Below are the code and all the weights of a small trained network. Each question names an input and a class and asks about switching units off, where a switched-off unit gives its printed mean instead of its output.

import numpy as np


def w(rows, s, z=0):
    codes = np.array(rows[::2]) - 128.0
    scale = np.full(codes.shape[1], s)
    scale[-1] = z or s
    return codes * scale


def norm(h):
    return h / np.sqrt((h * h).mean(-1, keepdims=True) + 1e-5)


def f(y):
    return y / 2 * (1 + np.tanh(0.7978845608 * (y + 0.044715 * y**3)))


def log_softmax(a):
    a = a - a.max(-1, keepdims=True)
    return a - np.log(np.exp(a).sum(-1, keepdims=True))


def net(x, mask):
    res = np.array(x, float).reshape(1, 7) / 4 @ E
    u = 0
    for l in range(2):
        y = f(norm(res) @ A[l][:, :-1].T + A[l][:, -1])
        res = res + np.where(mask[u : u + 11], y, B[l][:, -1]) @ B[l][:, :-1]
        u += 11
    return log_softmax(norm(res)[-1] @ U[:, :-1].T + U[:, -1])


A, B = {}, {}
E = w([
[121,110,133,117],'x0',
[198,147,65,34],'x1',
[128,137,124,136],'x2',
[125,120,129,123],'x3',
[131,139,121,139],'x4',
[93,209,189,86],'x5',
[15,99,1,103],'x6',
],0.0054)
A[0] = w([
[74,48,142,71,83],'0.n0',
[224,128,152,57,146],'0.n1',
[246,2,30,218,86],'0.n2',
[5,117,215,142,120],'0.n3',
[185,187,50,69,94],'0.n4',
[96,236,155,84,42],'0.n5',
[65,236,154,102,99],'0.n6',
[166,232,142,95,106],'0.n7',
[53,169,69,117,128],'0.n8',
[214,61,5,204,51],'0.n9',
[133,48,226,146,254],'0.n10',
],0.0064,0.0027)
B[0] = w([
[145,91,135,175,137],'0.n0',
[195,163,79,111,203],'0.n1',
[47,67,225,83,252],'0.n2',
[178,65,119,196,207],'0.n3',
[139,53,65,180,178],'0.n4',
[54,90,164,77,141],'0.n5',
[108,2,179,139,162],'0.n6',
[154,120,163,106,162],'0.n7',
[142,137,180,131,188],'0.n8',
[105,26,192,153,207],'0.n9',
[157,197,73,165,232],'0.n10',
],0.0061,0.0036)
A[1] = w([
[102,140,196,116,245],'1.n0',
[36,116,44,87,35],'1.n1',
[95,176,154,76,135],'1.n2',
[91,105,128,103,25],'1.n3',
[82,116,88,110,83],'1.n4',
[95,166,159,38,145],'1.n5',
[194,128,15,28,133],'1.n6',
[73,189,200,24,216],'1.n7',
[1,79,91,120,167],'1.n8',
[215,172,174,137,183],'1.n9',
[158,37,124,20,39],'1.n10',
],0.0091,0.0012)
B[1] = w([
[69,78,17,138,158],'1.n0',
[167,189,232,67,190],'1.n1',
[95,1,110,134,122],'1.n2',
[135,114,142,117,139],'1.n3',
[161,170,146,76,149],'1.n4',
[95,85,145,172,134],'1.n5',
[135,146,116,249,208],'1.n6',
[87,59,104,148,145],'1.n7',
[171,205,101,108,253],'1.n8',
[124,169,114,53,194],'1.n9',
[118,82,114,192,202],'1.n10',
],0.008,0.0062)
U = w([
[177,197,163,38,197],'0',
[139,111,126,198,190],'1',
[43,2,161,110,7],'2',
],0.0088,0.0018)

Each question gives the input, the list of numbers given to net, and the class t.
The units are the neurons (one row each of A and B). Each row of codes is followed by its name. A weight is (code - 128) times the scale printed after its matrix; where a second scale follows, it is the last column's (A, B and U).
mask holds one flag per neuron, layer by layer. A switched-off neuron (its flag False) gives its mean, the last column of its row in B, instead of its output. The means were averaged over made-up inputs and are rounded, as every weight is.
A unit's drop is (log p(t) with every unit on - log p(t) with that unit switched off) / (log p(t) with every unit on - log p(t) with every unit switched off).
The circuit of an input: a set's keep is (log p(t) with only the set's units on - log p(t) with every unit switched off) / (log p(t) with every unit on - log p(t) with every unit switched off). Starting from the 12 units with the biggest drops (on a tie, the unit counted first), units are removed one at a time, each time the one whose removal leaves the highest keep (on an exact tie, the one counted first), for as long as the keep stays at least 0.8.
circuit, biggest first: the units of the circuit, biggest drop first
top k neurons: the k neurons with the biggest drops, biggest first
top k neurons in layer l: the k neurons of layer l with the biggest drops, biggest first
drop when u is switched off: that unit's drop, to one decimal
input [-7,6,2,-4,4,0,-4], class 1: top 4 neurons => 1.n6, 1.n1, 0.n4, 1.n8
input [6,-2,1,-7,-5,-8,-4], class 2: circuit, biggest first => 0.n2
input [5,3,0,-2,-5,5,4], class 2: top 3 neurons in layer 1 => 1.n7, 1.n10, 1.n5
input [-5,-7,-8,6,-8,4,8], class 0: circuit, biggest first => 1.n8, 1.n1
input [-2,4,6,6,4,5,4], class 2: top 2 neurons in layer 1 => 1.n5, 1.n7
input [2,1,4,7,8,7,-5], class 2: top 2 neurons => 0.n5, 1.n7
input [-1,8,-3,-5,8,-2,3], class 1: top 2 neurons in layer 1 => 1.n6, 1.n10
input [1,-7,0,-6,-1,8,-4], class 2: top 2 neurons => 1.n8, 1.n0
input [7,1,-4,-3,1,-3,4], class 0: top 3 neurons => 1.n8, 0.n6, 1.n1
input [-7,-4,8,1,-8,5,-4], class 2: top 2 neurons in layer 0 => 0.n5, 0.n4
input [-5,-3,-3,1,6,-8,4], class 2: top 2 neurons => 0.n9, 0.n2
input [7,2,1,-1,0,-3,5], class 0: top 2 neurons => 1.n8, 1.n1
input [3,-5,5,-3,-4,-3,-6], class 0: top 3 neurons => 1.n9, 1.n6, 1.n10
input [5,6,-5,4,-2,3,1], class 1: circuit, biggest first => 1.n6
input [5,-4,2,-2,-8,5,7], class 0: top 2 neurons => 1.n8, 0.n2
input [-2,4,-3,-5,7,-7,3], class 2: top 2 neurons in layer 0 => 0.n9, 0.n2
input [-8,2,-7,7,-6,0,0], class 1: drop when 1.n6 is switched off => 0.2
input [-8,7,8,-7,-3,5,-1], class 1: drop when 1.n3 is switched off => 0.0
input [-8,-6,2,-5,4,1,8], class 0: drop when 1.n1 is switched off => 0.1
input [-2,7,-2,-7,0,1,-2], class 1: drop when 1.n6 is switched off => 0.5
input [-1,8,-5,8,3,-4,-1], class 1: top neuron => 1.n6
